Each row has a name. Each piece below is followed by the name of the row it came from, unless a question asks for something else. Each question is about the rows just above it.

[-34 -23 -61  60 -34] : zogo
[-16  13 -38  -3  -4] : gelad
[-12 -16 -16  13 -16] : rif
[ 4 21 32  3  4] : bileg
[ 3 21 32  3  4] : Tifov
[-97  77  20  27 -51] : sulo
[  8  29 -16   0  31] : gole
[  0 -85 -88  75 -17] : kanol
[  88 -114  -54  -15   20] : Zimuz
Which value appears more than once in rif? => [-16]
Go on from [-34 -23 -61  60] to the end of its row. => [-34]
The rest of the row after [-97  77]: => [ 20  27 -51]
The rest of the row after [ 29 -16]: => [ 0 31]
[-16  13 -16] is which row, read backwards? => rif
Which row holds [ 60 -61 -23 -34] read backwards? => zogo

[ 56  46 -26 -50] : vol
[ 74  68 -32  13] : roseb
[21 91 46 20] : Bave
[  4  29 -85  34] : tosib
[-58 -36  44 -12] : muna
[ 3 42 -7 29] : sor
[  3 -59 -12 -59] : Maveb
[ 36 -14  20  23] : mibit
[ 62 -10 -32  12] : Gif
[ 45  -7 -75  25] : seseb
[-25   0  -3  40] : Nez
[-7 42] is which row, read backwards? => sor
Bave without one entry, shuffled: [91 46 21]. Gone: => [20]
The rest of the row after [-25   0]: => [-3 40]

[  0   0   1  19   1   4   1   0 -95   0  -3 -15  -1   8   0   2 -11   1
  -2  -6  -2  -5   1  12 -10   5 -11   0  -4  -1 -12  -1  -6  -1  -8   0
   1   0  -2   0   2   1  -7  12 -10 -15  26   1   6  -2 -41  -2  -1   2
   9] : kug
[ -1  -1   1   9  -6   2   0   0 -68  -1  -3 -18  -2   6   1  -2  -6   3
  -1  -1  -1   6   1  10 -10   2 -11   1  -4   0  -8  -1  -6   8 -16   0
   1   0   5  -1   1   1  -6  12 -16 -14  12   1   1  -3 -14  -1  -2   0
  14] : dedu
[   2    2    0   -3    8    7    7   -2 -118    0   -1  -20    0    7
    0    6   -7   -2   -2    0    0  -19    1   26   -1    8  -25    1
   -2    2  -15   -1   -6  -12  -61   -2    0    0    3   -1    2    1
   -6    5  -23  -20   40    3    8   -1  -79   -2   -2    3   -4] : Zosev
[  2   1  -1 -35   1   5   7  -2 -52   0   1 -19   0   3   0   3   6  -1
  -2  13   3 -10   0  24 -14   4 -25   0  -3  -1  -6   0  -4  -5 -90  -1
  -1   0   3  -1  -1   0  -1  -3 -32 -14  19   4   0  -1 -47   0  -2   1
  -6] : Tigo
[   3    1   -2  -68   -4    2    7   -3   12    0    4  -18    0   -2
   -1    1   19    0   -1   25    5   -3    0   22  -11    0  -25    0
   -3   -3    2    0   -1    0 -120   -1   -2    0   10   -2   -3    0
    4  -11  -40   -6    0    4   -7   -1  -20    2   -2   -1  -12] : vobi
[  0   0   1  19   1   4   1   0 -95   0  -3 -15  -1   8   0   2 -11   1
  -2  -6  -2  -5   1  12 -10   5 -11   1  -2   2 -12  -1  -6  -1  -8   0
   1   0  -2   0   2   1  -7  12 -10 -15  26   1   6  -2 -41  -2  -1   2
   9] : Kozes
[ -1   0  -1 -33  -5   4   5  -2 -61   0   0 -26  -2   5   0   0   5   2
  -2  14   3  -1   1  25 -17   3 -26   1  -4  -1  -7  -1  -6   3 -92  -1
  -1   0   8  -1  -1   1  -3   2 -38 -16  16   4  -2  -3 -37   0  -3   0
   3] : nebo
Shuffled Zosev with one entry gone: [-118   -6   -2  -25    0   -1    3  -20   -1   -2    7  -79    0    2
   -2   -1    1   40   -6  -19    0   -4   -2    3  -23    0    8  -20
    7    8    3  -15   -2    1    0    8   -2   -1    2   -2    0  -61
    2    1   26    0    2    6    0    5   -3    7   -1  -12], missing => [-7]
kug without one entry, shuffled: [-11  -6   1  -5 -15  -1   0  -2  12  -1  -4   0   0  -2   4   0  -1   1
  26   6 -12   1  19   1   0  -8   0   1  -2  12  -7   8  -6 -95  -2 -15
  -1   5  -2  -1   0   2 -10   1   2   0   9   1   2 -41   0 -10   1 -11]. Gone: => [-3]
After [ 0 -3 -1], its row goes on with => [ -6   0  -4  -5 -90  -1  -1   0   3  -1  -1   0  -1  -3 -32 -14  19   4
   0  -1 -47   0  -2   1  -6]
Which entry of Tigo is missing from [  0  -3   0 -90  -6 -19  -1  -1  -3  -1  -1   5   0  -1 -14  -6   0   1
   3   3  -2  -1 -25  -5 -10   1   3 -47  13   0  -4   0 -32   0  -1  -1
   2   1  -2  24   0   0   4   4  -1 -14   7   0  19 -52   1   6  -2   3]? => [-35]

[ -62   58 -101   43   60]  Kiti
[-58  29 -90  64  73]  noga
[-54  31 -85  64  72]  divi
[-52  20 -85  63  79]  leki
[-61  44 -99  52  71]  dov
[-56  39 -96  57  67]  lumos
[-51  13 -88  62  76]  Tira
[-48   8 -79  63  76]  Mam
[-44   0 -81  62  76]  Rem
[-46 -13 -73  44  80]  fesu
Go on from [-56  39 -96] to the end of its row. => [57 67]
Mam without one entry, shuffled: [ 63 -48  76 -79]. Gone: => [8]

[ 39  10  -5   8  21 -58 -54   4 -95  71  47 -18   8 -11  79 126 -22 -51
  24   2  21 -28   7 -72   4 -37 118 105 -34  14  44   5  18 -33  25  14
   3 -80 -41   8 -73  16  18 -84  25 -37 -53 103  17 -83 -31 -75] = Tuzuz
[  -5   42  -27   11  -50   -7   17    9   58   16    3  -49   44   19
   19   32   44   43    2   26  -31   -9    4    7   52   14   35   49
   32   28   45   31  -65   44   15 -107   -3   31   29  -67   48  -76
  -83   44  -13   65   23   48  -39   39    2    5] = fasa
[ 39  10  -5   8  21 -58 -54   4 -95  71  47 -18   8 -11  79 126 -22 -51
  24   3  21 -28   7 -72   4 -37 118 105 -34   3 -39 -39 -17  -1  -2 -37
  31  60 -26  -4 -45   3 -20   3   3 -34 -37 -26 -11  -1 -18 118] = Medib
[  1 -21   1 -12  -8  49  48 -15 -26   5   1   7   4 -13  10   5 -10 -24
 -10  21  -2 -30  16  29 -25  62   4  -3  -6  -1  -7 -11   0  -6  17  -4
  23   8 -15  15 -21   2 -20   2   4 -28 -26   4  24 -18 -21  55] = Mis
[  47  -18    9  -11   22 -120  -82   50   36   48   40  -79  -21   21
   35  103   49   24   14  -35   12  -12  -17  -74   65  -97   93   78
    4    8   68   60  -12  -10   25  -29  -23  -41   16  -33   47  -24
  -23   13  -20   52   19   74  -14   18   12 -126] = gub
The rest of the row after [ 47 -24]: => [ -23   13  -20   52   19   74  -14   18   12 -126]
Go on from [-20   3] to the end of its row. => [  3 -34 -37 -26 -11  -1 -18 118]
find: [ 39  10  -5   8  21 -58 -54   4 -95  71  47 -18   8 -11  79 126 -22 -51
  24   3  21 -28   7 -72   4 -37 118 105 -34   3 -39 -39 -17  -1  -2 -37
  31  60 -26  -4 -45   3 -20   3   3 -34 -37 -26 -11  -1 -18 118] => Medib
gub without one entry, shuffled: [  12  -35   68   40  -10  -11  -74   78  -17   65   47  -20   14  103
   22   12   48  -24  -23  -18  -41   24   49  -97    8  -12   50  -79
   93  -23   13   36 -126  -33   19  -82   74  -21  -14    4   35   18
   16  -29   21   52   25    9   47   60  -12]. Gone: => [-120]
Shuffled Mis with one entry gone: [-15  -4  16   2   5  55  -6 -13  15   4  -7  48 -24 -25 -26   1 -18 -26
  -3   4   2  -6  10  17   7 -20 -21 -12   4   1  -2 -30 -15  -8  23   4
  29  21  -1 -10  24   0  62   8 -28   5 -21 -10 -21   1  49], missing => [-11]
find: [  1 -21   1 -12  -8  49  48 -15 -26   5   1   7   4 -13  10   5 -10 -24
 -10  21  -2 -30  16  29 -25  62   4  -3  -6  -1  -7 -11   0  -6  17  -4
  23   8 -15  15 -21   2 -20   2   4 -28 -26   4  24 -18 -21  55] => Mis
Where do [ 39  10  -5   8  21 -58 -54   4 -95  71  47 -18   8 -11  79 126 -22 -51
  24   2  21 -28   7 -72   4 -37 118 105 -34  14  44   5  18 -33  25  14
   3 -80 -41   8 -73  16  18 -84  25 -37 -53 103  17 -83 -31 -75] appear? => Tuzuz

[-90  15 -11  22  39  11] -> suda
[-90  14  -2  -4 -24  29] -> rumo
[ 83 -29 -12 -56 -28 -12] -> Duno
[-95  -5  46 -10 -91  50] -> sida
After [-90  14], its row goes on with => [ -2  -4 -24  29]
Which row holds [-95  -5  46 -10 -91  50]? => sida
Duno without one entry, shuffled: [ 83 -28 -12 -12 -56]. Gone: => [-29]
The value that Duno holds more than once: => [-12]

[-45 -47  -8 -25  14 -24  25] : puzuk
[ 30   2  14 -62   4 -43  13] : kes
[ -8 -47  -8  -7   4  -1 -10] : tozu
[  3  40   4 -18 -48  25  -9] : Baz
Which entry of tozu is missing from [-10 -47  -8   4  -1  -8]? => [-7]
Which entry of puzuk is missing from [-47  14  -8 -45 -24  25]? => [-25]
Shuffled kes with one entry gone: [-43  14   4   2 -62  30], missing => [13]
Which row holds [ -8 -47  -8] read backwards? => tozu

[  -7  -49   14  -10   33    9  -22    7    6   -4   14  -41  -13  -11
   56   56   17  -25  -40  -45   53   -1  -36   -5  -28   -5    6   67
  -26   53    7   86  -10   12  -11  -49  -65   53    2  -25  -14    8
    2   78   14    9   18 -104  -11   28   19  -35] : pazu
[  2   0 -19  -3  -8  26  29  -8   1 -58 -27  -5  37 -47  42 -12  -2 -52
  28 -20  -3 -26  27  60  27   8  49   6  38   5 -35   7  17  18  16 -53
  64 -48 -44 -23  -4 -33   7  17 -47  11  -9  -9  34  14 -13  43] : zagov
[  2   0 -19  -3  -8  26  29  -8   1 -58 -27  -5  37 -47  42 -12  -2 -52
  28 -20  -3 -26  27  60  27   8  49   6  38   5 -35   7  17  18  16 -53
  64 -48 -44 -23  -4 -33   7  17 -47  11  -9   3 -36   5  -3  23] : tazos
[-14 -22   7 -11  -4  21  17 -47 -47 -24 -10  16   1 -54 -37  25 -51  30
   6  11 -49  -3  -2  -8 -21 -38 -17 -28  19 -37  -1  16  36 -38 -51 -39
  82  19  11  -9 -18   8 -31  45 -67   9  25 -13   0  15  -5  -7] : Fosi
[ -3   1 -30  58  22   1  -1 -27 -54  95  -6  23 -15  19  18 -26   8  16
  -1  14 -40  42 -59  27  24  13   2 -26  52   8 -39  -3 -44   8 -26  30
   5 -24 -50  -3 -22 -37  38   9  68 -15 -35  32  -9 -92  43 -75] : zoger
[-20 -32   2 -15  10  18  79 -19 -33   7 -22   6 -25  -3  18  16  16  23
  -9  -4  34  -6  28  63 -60  -3  12 -49  -1  29 -23   3  19  12  20 -48
  20   2   4  18  39  28  16  19  42  15 -30  59  31 -14  -8 -25] : saf
[ -20  -33   39  -10   28  -24  -80    8   42   -1   24  -31  -11  -19
   61   56   21  -12  -46  -37   68   -7   13  -18  -33  -27    3   41
    1   74   56   42    1  -13  -44  -62 -100   72   18  -40   41  -34
   -6   93   27   21   17 -102   17   38   26   -5] : gev
[-13 -40   4 -33 -19  22  30 -16  10 -48  -6  11 -12 -14  -9   3  15  13
   8  17   9 -25  28   0 -45   7  10  -3  11  14   5 -12  25 -12   6 -10
   9  14  53   9   7  18  24  17  10  -1  -8  26   5  -9  11   7] : ribe
After [38  9], its row goes on with => [ 68 -15 -35  32  -9 -92  43 -75]
Shuffled ribe with one entry gone: [ 15  22   9   3 -12 -33  -1   5  30  14 -12  28   0 -10  17  10 -12  -8
  11  14  25   9  26 -19  -9  -9  24  11 -48 -14  13   6   8 -25   7  11
  -3   9  17 -40  -6 -45   7   7 -13  10  18   5 -16  10  53], missing => [4]
Which row holds this, read backwards? [-19 -33   4 -40] => ribe
Go on from [-12 -46 -37] to the end of its row. => [  68   -7   13  -18  -33  -27    3   41    1   74   56   42    1  -13
  -44  -62 -100   72   18  -40   41  -34   -6   93   27   21   17 -102
   17   38   26   -5]
Which row holds [ 68 -37 -46 -12  21  56] read backwards? => gev
find: [  2   0 -19  -3  -8  26  29  -8   1 -58 -27  -5  37 -47  42 -12  -2 -52
  28 -20  -3 -26  27  60  27   8  49   6  38   5 -35   7  17  18  16 -53
  64 -48 -44 -23  -4 -33   7  17 -47  11  -9  -9  34  14 -13  43] => zagov

[ -63    5  -59  -91   88  107 -121   89 -119   56  -97  -96] = tupif
[-90  70 -72  92 -47  28 -73  58 -93 -47 -46 -47] = pufat
[ 50  10 -47  -7  21  -3 -90 -47 -47  92 -47 -90] = bakif
Which row holds [-47  92 -47 -47 -90] read backwards? => bakif
Repeated in pufat: => [-47]
Shuffled pufat with one entry gone: [ 28 -90 -73 -47 -93  70  58 -47 -47  92 -46], missing => [-72]
[ -63    5  -59  -91   88  107 -121   89 -119   56  -97  -96] is in which row? => tupif
find: [-90  70 -72  92 -47  28 -73  58 -93 -47 -46 -47] => pufat
[-96 -97  56] is which row, read backwards? => tupif

[  -1    0  -59  -37  -64 -112   37    0] = Veb
[ -1 -98 -42 -98 -22  27 -98 -98] = zuv
[  -1  -22  -70  -42  -98 -112  -14   25] = fena
Which row holds [-98 -42 -70 -22  -1] read backwards? => fena
Repeated in zuv: => [-98]

[-13 116 102  80   5 -12 -28 -20 -24  21  15 -65  85  -5  93  73  42 105
   6 -30 -44  -8 -37  27  31 -51 -16  57] : ginid
[-11 -52  44 -46  -2  54  14   4 -51 -16  11 -85 -36 -24  57  28 109  29
 -77 -22 -91  60 -31  36  -8  28  64  28] : zuru
[ 73  65   6  -7  39 -12  38  52  15  61  58 -12  47  55  67   5  29  11
  39  50  45  42  38  37  61  38   0  12] : bugu
Which row holds [-31  60 -91 -22 -77  29 109  28  57 -24 -36 -85] read backwards? => zuru
Which value appears more than once in zuru? => [28]
Which entry of zuru is missing from [ 28  54 -52  -8 -24  28 -85  44 -46 -36 -91  14 -31 -16  64 -11 109   4
  36  29  57 -77  28  11  60  -2 -22]? => [-51]
Shuffled zuru with one entry gone: [ 64 -85 109 -31  60  44 -51  57 -24  28 -52  -8  28 -77 -11 -36 -16  28
  36 -46  -2  14  11 -22   4  54  29], missing => [-91]

[  4  12 -33 -11 -15   3] = Gabu
[ 33  17 -24 -12 -11 -23] = duku
[ -2  51 -17  -5 -32   4] = bor
[ 18 -11  -4  18  18  18] = fufaf
[  3 -18  14   9  87   4] = Tepo
[ 17 -12  -4   3 -14   1] = Sapid
[ 3 16  3 -1 55  0] = Gam
[  27   14  -12  -33 -100   11] = kolez
[5 5 5 2 5 5] = roge
[ 33  17 -33 -12 -11  10] = ror
[  1 -47  16   6  -2  -9] = Metel
Repeated in roge: => [5]
Which value appears more than once in Gam? => [3]
Which value appears more than once in fufaf? => [18]
After [-33 -12], its row goes on with => [-11  10]
Shuffled duku with one entry gone: [-11 -23 -12  17  33], missing => [-24]
Where do [ 33  17 -33 -12 -11  10] appear? => ror
Which entry of bor is missing from [  4  51  -2 -32 -17]? => [-5]

[ 95  66 -84 -12  83  66  12  70 -76 -87 -13  66 -29 -87 100  52  45  35
  88  33 100 -47  62  66 -27 -55  91 100 -31 -24  80 100  13   0 -92 -64
 100  41  52] = Ligi
[ 95 -31 -84 -12  83 -24  12  70 -76 -87 -13  66 -29 -87  22  52  45  35
  88  33  96 -47  62  28 -28 -55  91 100  -5  -5  64 -10 -24 -32  17 -87
  68 -45  71] = mabu
[ 95  46 -84 -12  83 -24  12  70 -76 -87 -13  66 -29 -87  22  52  45  35
  88  33  96 -47  62  28 -27 -55  91 100 -31 -24  80 -51 -45  26  83  83
  46  65 -79] = sidas
After [ 62  28 -27 -55], its row goes on with => [ 91 100 -31 -24  80 -51 -45  26  83  83  46  65 -79]
find: [ 95  66 -84 -12  83  66  12  70 -76 -87 -13  66 -29 -87 100  52  45  35
  88  33 100 -47  62  66 -27 -55  91 100 -31 -24  80 100  13   0 -92 -64
 100  41  52] => Ligi
find: [ 95 -31 -84 -12  83 -24  12  70 -76 -87 -13  66 -29 -87  22  52  45  35
  88  33  96 -47  62  28 -28 -55  91 100  -5  -5  64 -10 -24 -32  17 -87
  68 -45  71] => mabu
[ 95  46 -84 -12  83 -24  12  70 -76 -87 -13  66 -29 -87  22  52  45  35
  88  33  96 -47  62  28 -27 -55  91 100 -31 -24  80 -51 -45  26  83  83
  46  65 -79] is in which row? => sidas

[ 27 -38  27  27] : puzaz
[-38 -38 -49 -38] : Suzop
[ 27 -38  15  27] : Runik
The rest of the row after [-38 -49]: => [-38]
After [-38 -38 -49], its row goes on with => [-38]
[ 27  15 -38] is which row, read backwards? => Runik
Which value appears more than once in Runik? => [27]
Which value appears more than once in puzaz? => [27]
Repeated in Suzop: => [-38]
Where do [ 27 -38  15  27] appear? => Runik

[ 42  57  55  30 -91]  deda
[ 42 -90  56  55 -91]  laged
[-48 -90  56  30 -91]  Zit
Go on from [42 57 55 30] to the end of its row. => [-91]
deda without one entry, shuffled: [ 57  42  30 -91]. Gone: => [55]
[-91  30  56] is which row, read backwards? => Zit
[ 42  57  55  30 -91] is in which row? => deda
deda without one entry, shuffled: [57 42 55 30]. Gone: => [-91]
laged without one entry, shuffled: [-91  55  42 -90]. Gone: => [56]

